Below are the code and all the weights of a small trained network. Each question names an input and a target symbol and asks about switching units off, where a switched-off unit gives its printed mean instead of its output.

import numpy as np


def w(rows, s, z=0):
    codes = np.array(rows[::2]) - 128.0
    scale = np.full(codes.shape[1], s)
    scale[-1] = z or s
    return codes * scale


def f(y):
    return y / 2 * (1 + np.tanh(0.7978845608 * (y + 0.044715 * y**3)))


def softmax(a):
    e = np.exp(a - a.max(-1, keepdims=True))
    return e / e.sum(-1, keepdims=True)


def log_softmax(a):
    a = a - a.max(-1, keepdims=True)
    return a - np.log(np.exp(a).sum(-1, keepdims=True))


def net(x, mask):
    ids = ['βγζθλμπφω'.index(c) for c in x.split()]
    T = len(ids)
    res = E[ids] + P[:T]
    q, k, v = (res @ M[0].T for M in (Q, K, V))
    z = softmax(np.where(np.tri(T) > 0, q @ k.T / 2**0.5, -1e9)) @ v
    res = res + np.where(mask[0], z, O[0][:, -1]) @ O[0][:, :-1]
    y = f(res @ A[0][:, :-1].T + A[0][:, -1])
    res = res + np.where(mask[1:25], y, B[0][:, -1]) @ B[0][:, :-1]
    return log_softmax(res[-1] @ U[:, :-1].T + U[:, -1])


Q, K, V, O, A, B = {}, {}, {}, {}, {}, {}
E = w([
[63,122,129],'β',
[75,102,68],'γ',
[128,221,87],'ζ',
[37,138,196],'θ',
[133,193,36],'λ',
[96,155,89],'μ',
[79,176,150],'π',
[28,93,254],'φ',
[26,83,159],'ω',
],0.0027)
P = w([
[176,149,175],'0',
[42,210,70],'1',
[115,69,184],'2',
[50,205,41],'3',
[126,38,160],'4',
[47,200,40],'5',
[135,22,146],'6',
[47,198,36],'7',
[140,8,142],'8',
[55,200,30],'9',
[140,1,146],'10',
[47,190,39],'11',
],0.0067)
Q[0] = w([
[17,123,105],'H0',
[250,107,243],'H0',
],0.021)
K[0] = w([
[241,125,191],'H0',
[2,47,42],'H0',
],0.02)
V[0] = w([
[184,215,7],'H0',
[123,2,95],'H0',
],0.026)
O[0] = w([
[78,7,23,4],'H0',
[32,130,235,28],'H0',
],0.019,0.0044)
A[0] = w([
[15,202,74,152],'N0',
[124,104,142,158],'N1',
[123,109,137,142],'N2',
[155,87,96,170],'N3',
[37,224,100,65],'N4',
[234,86,209,183],'N5',
[123,106,138,154],'N6',
[198,73,212,31],'N7',
[103,163,72,135],'N8',
[173,156,110,144],'N9',
[127,130,159,96],'N10',
[128,150,132,108],'N11',
[135,136,151,145],'N12',
[131,141,104,110],'N13',
[50,144,74,2],'N14',
[130,142,103,109],'N15',
[8,214,73,144],'N16',
[90,121,83,192],'N17',
[181,32,125,73],'N18',
[130,198,124,157],'N19',
[129,109,134,136],'N20',
[123,145,154,134],'N21',
[139,101,136,141],'N22',
[130,142,103,108],'N23',
],0.015,0.0073)
B[0] = w([
[179,222,103,145],'N0',
[89,139,123,129],'N1',
[103,137,126,125],'N2',
[93,147,64,180],'N3',
[89,204,192,168],'N4',
[24,160,87,237],'N5',
[97,140,122,128],'N6',
[253,128,107,155],'N7',
[159,73,129,176],'N8',
[105,69,147,221],'N9',
[133,128,106,145],'N10',
[111,131,143,152],'N11',
[97,127,128,166],'N12',
[117,104,148,146],'N13',
[87,145,253,137],'N14',
[118,101,148,147],'N15',
[185,229,108,150],'N16',
[111,155,58,167],'N17',
[131,154,228,160],'N18',
[182,78,146,248],'N19',
[111,139,123,125],'N20',
[94,128,114,171],'N21',
[107,144,126,128],'N22',
[118,102,149,147],'N23',
],0.041,0.014)
U = w([
[234,100,163,210],'β',
[209,194,110,96],'γ',
[45,56,89,171],'ζ',
[143,38,231,133],'θ',
[67,208,97,144],'λ',
[200,113,30,86],'μ',
[186,23,97,64],'π',
[57,104,251,2],'φ',
[151,179,244,146],'ω',
],0.0034,0.008)

Each question gives the input, a string of symbols that net reads in full, and the target symbol t.
The units are the heads (2 rows each of Q, K, V and O) and the neurons (one row each of A and B). Each row of codes is followed by its name. A weight is (code - 128) times the scale printed after its matrix; where a second scale follows, it is the last column's (O, A, B and U).
mask holds one flag per unit, heads first, then neurons. A switched-off unit (its flag False) gives its mean, the last column of its rows in O or B, instead of its output. The means were averaged over made-up inputs and are rounded, as every weight is.
A unit's drop is (log p(t) with every unit on - log p(t) with that unit switched off) / (log p(t) with every unit on - log p(t) with every unit switched off).
The circuit of an input: a set's keep is (log p(t) with only the set's units on - log p(t) with every unit switched off) / (log p(t) with every unit on - log p(t) with every unit switched off). Starting from the 12 units with the biggest drops (on a tie, the unit counted first), units are removed one at a time, each time the one whose removal leaves the highest keep (on an exact tie, the one counted first), for as long as the keep stays at least 0.8.
units of the circuit, in order: the units of the circuit, biggest drop first
most important unit: the unit with the biggest drop
top k neurons: the k neurons with the biggest drops, biggest first
drop of u: that unit's drop, to one decimal
input ω π φ θ, target ω: units of the circuit, in order => [H0, N4, N3]
input π β ω μ ζ β γ λ ω ζ β, target λ: units of the circuit, in order => [N19]
input ω γ β β φ ω θ γ, target ω: top 2 neurons => [N4, N16]
input φ μ λ ζ μ θ μ θ, target φ: top 2 neurons => [N4, N5]
input ζ ω μ φ φ λ π μ π β π, target λ: top 2 neurons => [N19, N9]
input ω θ γ π γ ω ζ φ, target ω: top 2 neurons => [N4, N19]
input θ ζ ζ φ θ θ, target θ: units of the circuit, in order => [H0, N19, N9, N3]
input λ θ ω μ μ ζ π π ω, target λ: units of the circuit, in order => [N19, N8]
input θ ω γ β β ω ω, target λ: units of the circuit, in order => [N5, H0, N9]
input μ π π ζ μ ω γ ζ π θ ζ μ, target μ: units of the circuit, in order => [H0, N5, N17, N3]
input ω ζ φ ζ γ μ π ζ ζ, target λ: top 3 neurons => [N19, N9, N3]
input θ φ γ θ ω ζ λ λ ζ μ φ, target λ: top 3 neurons => [N19, N9, N8]
input θ θ φ π, target θ: top 2 neurons => [N19, N9]
input φ φ β β γ θ γ φ θ ω φ, target λ: top 4 neurons => [N9, N5, N19, N8]
input φ γ ζ θ μ θ π ω θ π θ, target λ: top 3 neurons => [N9, N19, N8]
input β β π ζ ω γ γ π, target β: most important unit => N5
input μ λ γ λ π γ λ μ μ, target λ: top 3 neurons => [N19, N9, N17]
input θ γ ζ λ ζ, target λ: top 2 neurons => [N3, N19]
input φ β γ μ ω θ ζ β π ζ, target φ: top 2 neurons => [N4, N5]
input π π ω ζ γ β μ β ω μ, target π: top neuron => [N5]
input β μ ω μ μ γ ω ω ζ ω, target β: drop of N5 => 0.4
input γ λ λ γ θ ω ω ζ β ω ζ μ, target γ: drop of N5 => 0.2
input π π β λ μ ζ φ π, target π: drop of N5 => 0.3
input ω ω ζ λ, target ω: drop of N16 => 0.1
